Below is a small trained network, with its code and all its weights. Each question gives an input and a target symbol and asks what happens when units are switched off, that is, made to give their printed mean instead of their output.

import numpy as np


def w(rows, s, z=0):
    codes = np.array(rows[::2]) - 128.0
    scale = np.full(codes.shape[1], s)
    scale[-1] = z or s
    return codes * scale


def f(y):
    return np.maximum(y, 0)


def softmax(a):
    e = np.exp(a - a.max(-1, keepdims=True))
    return e / e.sum(-1, keepdims=True)


def log_softmax(a):
    a = a - a.max(-1, keepdims=True)
    return a - np.log(np.exp(a).sum(-1, keepdims=True))


def net(x, mask):
    ids = ['αβγδεζηθμξπστφψω'.index(c) for c in x.split()]
    T = len(ids)
    res = E[ids] + P[:T]
    u = 0
    for l in range(3):
        r = res
        for j in range(3):
            rows = slice(3 * j, 3 * j + 3)
            q, k, v = (r @ M[l][rows].T for M in (Q, K, V))
            z = softmax(np.where(np.tri(T) > 0, q @ k.T / 3**0.5, -1e9)) @ v
            o = O[l][rows]
            res = res + np.where(mask[u + j], z, o[:, -1]) @ o[:, :-1]
        u += 3
        y = f(res @ A[l][:, :-1].T + A[l][:, -1])
        res = res + np.where(mask[u : u + 8], y, B[l][:, -1]) @ B[l][:, :-1]
        u += 8
    return log_softmax(res[-1] @ U[:, :-1].T + U[:, -1])


Q, K, V, O, A, B = {}, {}, {}, {}, {}, {}
E = w([
[143,178,182],'α',
[124,113,137],'β',
[140,85,108],'γ',
[172,128,46],'δ',
[120,121,119],'ε',
[132,102,131],'ζ',
[118,110,136],'η',
[128,104,129],'θ',
[180,9,191],'μ',
[124,111,137],'ξ',
[161,162,73],'π',
[99,177,192],'σ',
[121,121,148],'τ',
[120,119,142],'φ',
[98,154,93],'ψ',
[130,97,98],'ω',
],0.012)
P = w([
[138,208,123],'0',
[66,2,122],'1',
[218,140,133],'2',
[46,42,147],'3',
[224,168,149],'4',
[46,43,166],'5',
[235,186,170],'6',
[53,43,183],'7',
[232,186,195],'8',
[62,43,202],'9',
[241,157,226],'10',
[65,53,202],'11',
],0.0079)
Q[0] = w([
[81,98,183],'0.h1',
[66,101,122],'0.h1',
[253,192,121],'0.h1',
[137,182,101],'0.h2',
[126,139,136],'0.h2',
[101,81,169],'0.h2',
[117,133,101],'0.h3',
[93,98,109],'0.h3',
[115,123,106],'0.h3',
],0.018)
K[0] = w([
[121,106,183],'0.h1',
[135,137,185],'0.h1',
[120,120,6],'0.h1',
[110,82,161],'0.h2',
[101,132,139],'0.h2',
[125,199,116],'0.h2',
[136,115,107],'0.h3',
[169,100,172],'0.h3',
[140,108,112],'0.h3',
],0.017)
V[0] = w([
[175,77,231],'0.h1',
[164,17,3],'0.h1',
[40,234,98],'0.h1',
[50,87,160],'0.h2',
[45,248,72],'0.h2',
[198,139,59],'0.h2',
[130,83,250],'0.h3',
[169,26,198],'0.h3',
[116,38,190],'0.h3',
],0.0067)
O[0] = w([
[99,36,174,223],'0.h1',
[213,57,57,182],'0.h1',
[103,253,130,3],'0.h1',
[93,49,227,109],'0.h2',
[26,217,110,67],'0.h2',
[143,133,7,143],'0.h2',
[148,121,244,200],'0.h3',
[165,75,195,229],'0.h3',
[129,46,216,205],'0.h3',
],0.0063,0.0053)
A[0] = w([
[63,78,102,151],'0.n1',
[66,167,123,162],'0.n2',
[11,88,159,187],'0.n3',
[75,196,123,122],'0.n4',
[146,182,130,254],'0.n5',
[42,172,171,168],'0.n6',
[149,178,130,250],'0.n7',
[124,168,69,86],'0.n8',
],0.011,0.0085)
B[0] = w([
[20,77,141,206],'0.n1',
[192,143,167,144],'0.n2',
[37,26,138,255],'0.n3',
[225,210,197,142],'0.n4',
[208,23,146,180],'0.n5',
[47,206,253,155],'0.n6',
[211,26,135,181],'0.n7',
[249,201,40,137],'0.n8',
],0.006,0.0095)
Q[1] = w([
[104,129,132],'1.h1',
[83,108,144],'1.h1',
[94,120,81],'1.h1',
[179,50,206],'1.h2',
[66,95,77],'1.h2',
[90,91,175],'1.h2',
[50,66,100],'1.h3',
[132,183,128],'1.h3',
[2,123,115],'1.h3',
],0.0075)
K[1] = w([
[128,147,151],'1.h1',
[138,153,121],'1.h1',
[152,137,132],'1.h1',
[163,137,176],'1.h2',
[94,92,193],'1.h2',
[107,150,181],'1.h2',
[136,77,181],'1.h3',
[110,128,87],'1.h3',
[108,8,154],'1.h3',
],0.011)
V[1] = w([
[191,163,147],'1.h1',
[131,158,110],'1.h1',
[142,116,139],'1.h1',
[131,156,56],'1.h2',
[134,153,137],'1.h2',
[189,129,122],'1.h2',
[96,91,235],'1.h3',
[137,131,255],'1.h3',
[116,94,122],'1.h3',
],0.0085)
O[1] = w([
[163,114,254,131],'1.h1',
[145,171,152,83],'1.h1',
[114,83,144,156],'1.h1',
[180,222,175,33],'1.h2',
[137,159,89,117],'1.h2',
[214,103,117,157],'1.h2',
[43,99,75,254],'1.h3',
[24,195,26,225],'1.h3',
[117,70,123,169],'1.h3',
],0.005,0.017)
A[1] = w([
[113,123,171,119],'1.n1',
[173,130,24,150],'1.n2',
[52,117,100,88],'1.n3',
[108,170,78,133],'1.n4',
[255,69,217,255],'1.n5',
[45,129,76,88],'1.n6',
[83,118,81,177],'1.n7',
[214,207,233,47],'1.n8',
],0.008,0.0054)
B[1] = w([
[95,118,143,154],'1.n1',
[2,140,176,165],'1.n2',
[139,118,74,250],'1.n3',
[122,51,159,134],'1.n4',
[162,96,188,248],'1.n5',
[150,128,62,244],'1.n6',
[153,154,61,226],'1.n7',
[203,153,113,172],'1.n8',
],0.0086,0.019)
Q[2] = w([
[188,1,138],'2.h1',
[94,152,106],'2.h1',
[199,180,142],'2.h1',
[68,138,104],'2.h2',
[144,128,204],'2.h2',
[184,110,103],'2.h2',
[48,106,110],'2.h3',
[117,243,138],'2.h3',
[151,47,115],'2.h3',
],0.0055)
K[2] = w([
[232,255,63],'2.h1',
[97,95,159],'2.h1',
[84,65,70],'2.h1',
[29,86,155],'2.h2',
[150,140,85],'2.h2',
[221,133,171],'2.h2',
[156,109,129],'2.h3',
[163,208,189],'2.h3',
[118,85,60],'2.h3',
],0.0047)
V[2] = w([
[141,254,116],'2.h1',
[124,70,80],'2.h1',
[93,68,125],'2.h1',
[135,6,91],'2.h2',
[97,135,102],'2.h2',
[235,175,133],'2.h2',
[191,195,163],'2.h3',
[44,115,136],'2.h3',
[97,143,73],'2.h3',
],0.005)
O[2] = w([
[131,108,20,121],'2.h1',
[92,132,166,111],'2.h1',
[131,100,233,103],'2.h1',
[158,194,213,204],'2.h2',
[42,136,158,121],'2.h2',
[184,155,3,121],'2.h2',
[87,54,128,2],'2.h3',
[202,165,162,178],'2.h3',
[180,124,126,171],'2.h3',
],0.004,0.033)
A[2] = w([
[101,112,189,164],'2.n1',
[169,192,60,2],'2.n2',
[181,146,253,132],'2.n3',
[145,136,96,149],'2.n4',
[95,114,242,163],'2.n5',
[155,150,73,27],'2.n6',
[125,121,121,119],'2.n7',
[110,84,96,68],'2.n8',
],0.0072,0.013)
B[2] = w([
[89,186,157,182],'2.n1',
[59,254,203,180],'2.n2',
[61,58,164,252],'2.n3',
[145,147,115,184],'2.n4',
[86,188,144,196],'2.n5',
[59,243,214,166],'2.n6',
[114,121,133,141],'2.n7',
[112,95,147,196],'2.n8',
],0.0097,0.013)
U = w([
[144,144,43,200],'α',
[121,139,140,181],'β',
[109,2,143,18],'γ',
[167,132,151,82],'δ',
[195,130,33,254],'ε',
[134,115,155,139],'ζ',
[112,150,150,160],'η',
[140,112,145,155],'θ',
[58,156,225,48],'μ',
[115,146,150,140],'ξ',
[146,182,116,97],'π',
[6,200,114,60],'σ',
[83,171,131,223],'τ',
[106,161,142,154],'φ',
[84,214,114,90],'ψ',
[199,54,121,20],'ω',
],0.0067,0.0073)

Each question gives the input, a string of symbols that net reads in full, and the target symbol t.
The units are the heads (3 rows each of Q, K, V and O) and the neurons (one row each of A and B). Each row of codes is followed by its name. A weight is (code - 128) times the scale printed after its matrix; where a second scale follows, it is the last column's (O, A, B and U).
mask holds one flag per unit, layer by layer, with each layer's heads first. A switched-off unit (its flag False) gives its mean, the last column of its rows in O or B, instead of its output. The means were averaged over made-up inputs and are rounded, as every weight is.
A unit's drop is (log p(t) with every unit on - log p(t) with that unit switched off) / (log p(t) with every unit on - log p(t) with every unit switched off).
The circuit of an input: a set's keep is (log p(t) with only the set's units on - log p(t) with every unit switched off) / (log p(t) with every unit on - log p(t) with every unit switched off). Starting from the 12 units with the biggest drops (on a tie, the unit counted first), units are removed one at a time, each time the one whose removal leaves the highest keep (on an exact tie, the one counted first), for as long as the keep stays at least 0.8.
circuit, biggest first: the units of the circuit, biggest drop first
unit that matters most: the unit with the biggest drop
k most important neurons of layer l: the k neurons of layer l with the biggest drops, biggest first
heads that matter: for each layer, one digit per head in row order, 1 if its drop is at least 0.15 and else 0, layers parted by /
input ω μ β τ β ζ, target γ: circuit, biggest first	[0.h1 2.n2]
input μ ω σ, target μ: heads that matter	100 / 000 / 110
input δ γ δ θ δ ε μ ω ε ω ε, target δ: heads that matter	111 / 111 / 110
input ω μ β ω μ, target ω: heads that matter	111 / 011 / 010
input σ φ δ μ ψ α ξ, target σ: unit that matters most	1.h3
input μ ω μ π μ μ ω, target μ: heads that matter	000 / 000 / 100
input μ μ ε, target μ: heads that matter	000 / 000 / 110
input μ ω μ ω, target γ: heads that matter	100 / 001 / 000
input ε π μ τ, target γ: circuit, biggest first	[0.h1 0.n3]
input σ σ μ β ω ψ μ, target σ: heads that matter	110 / 001 / 000
input γ ε δ ψ γ π δ, target γ: 3 most important neurons of layer 2	[2.n3 2.n2 2.n6]
input μ τ π μ μ ε β, target μ: heads that matter	000 / 000 / 100
input ξ μ ε ω, target γ: heads that matter	100 / 100 / 010
input τ τ δ ω, target α: unit that matters most	0.h2
input ω μ β ψ ζ π σ μ γ, target ω: 2 most important neurons of layer 1	[1.n5 1.n7]
input ε μ μ μ η, target ε: heads that matter	111 / 101 / 010
input σ μ τ θ σ ζ ε α τ δ τ, target σ: 2 most important neurons of layer 0	[0.n6 0.n4]
input ε μ ε, target ε: heads that matter	101 / 101 / 010
input π ω ω, target π: heads that matter	111 / 111 / 110
input σ ω ε μ δ ψ μ ε ω ε ζ, target σ: unit that matters most	1.h3
input τ μ π ψ δ φ ξ ε, target α: heads that matter	011 / 001 / 000
input ε ζ ζ σ ω, target ε: 2 most important neurons of layer 1	[1.n8 1.n7]
input μ π η μ μ τ μ ω η, target μ: 2 most important neurons of layer 1	[1.n6 1.n7]
input μ μ μ μ μ ε, target γ: 2 most important neurons of layer 1	[1.n6 1.n3]
input ζ σ θ η ε ω δ δ, target α: 2 most important neurons of layer 1	[1.n6 1.n7]
input ω σ δ, target ω: 3 most important neurons of layer 1	[1.n5 1.n7 1.n6]
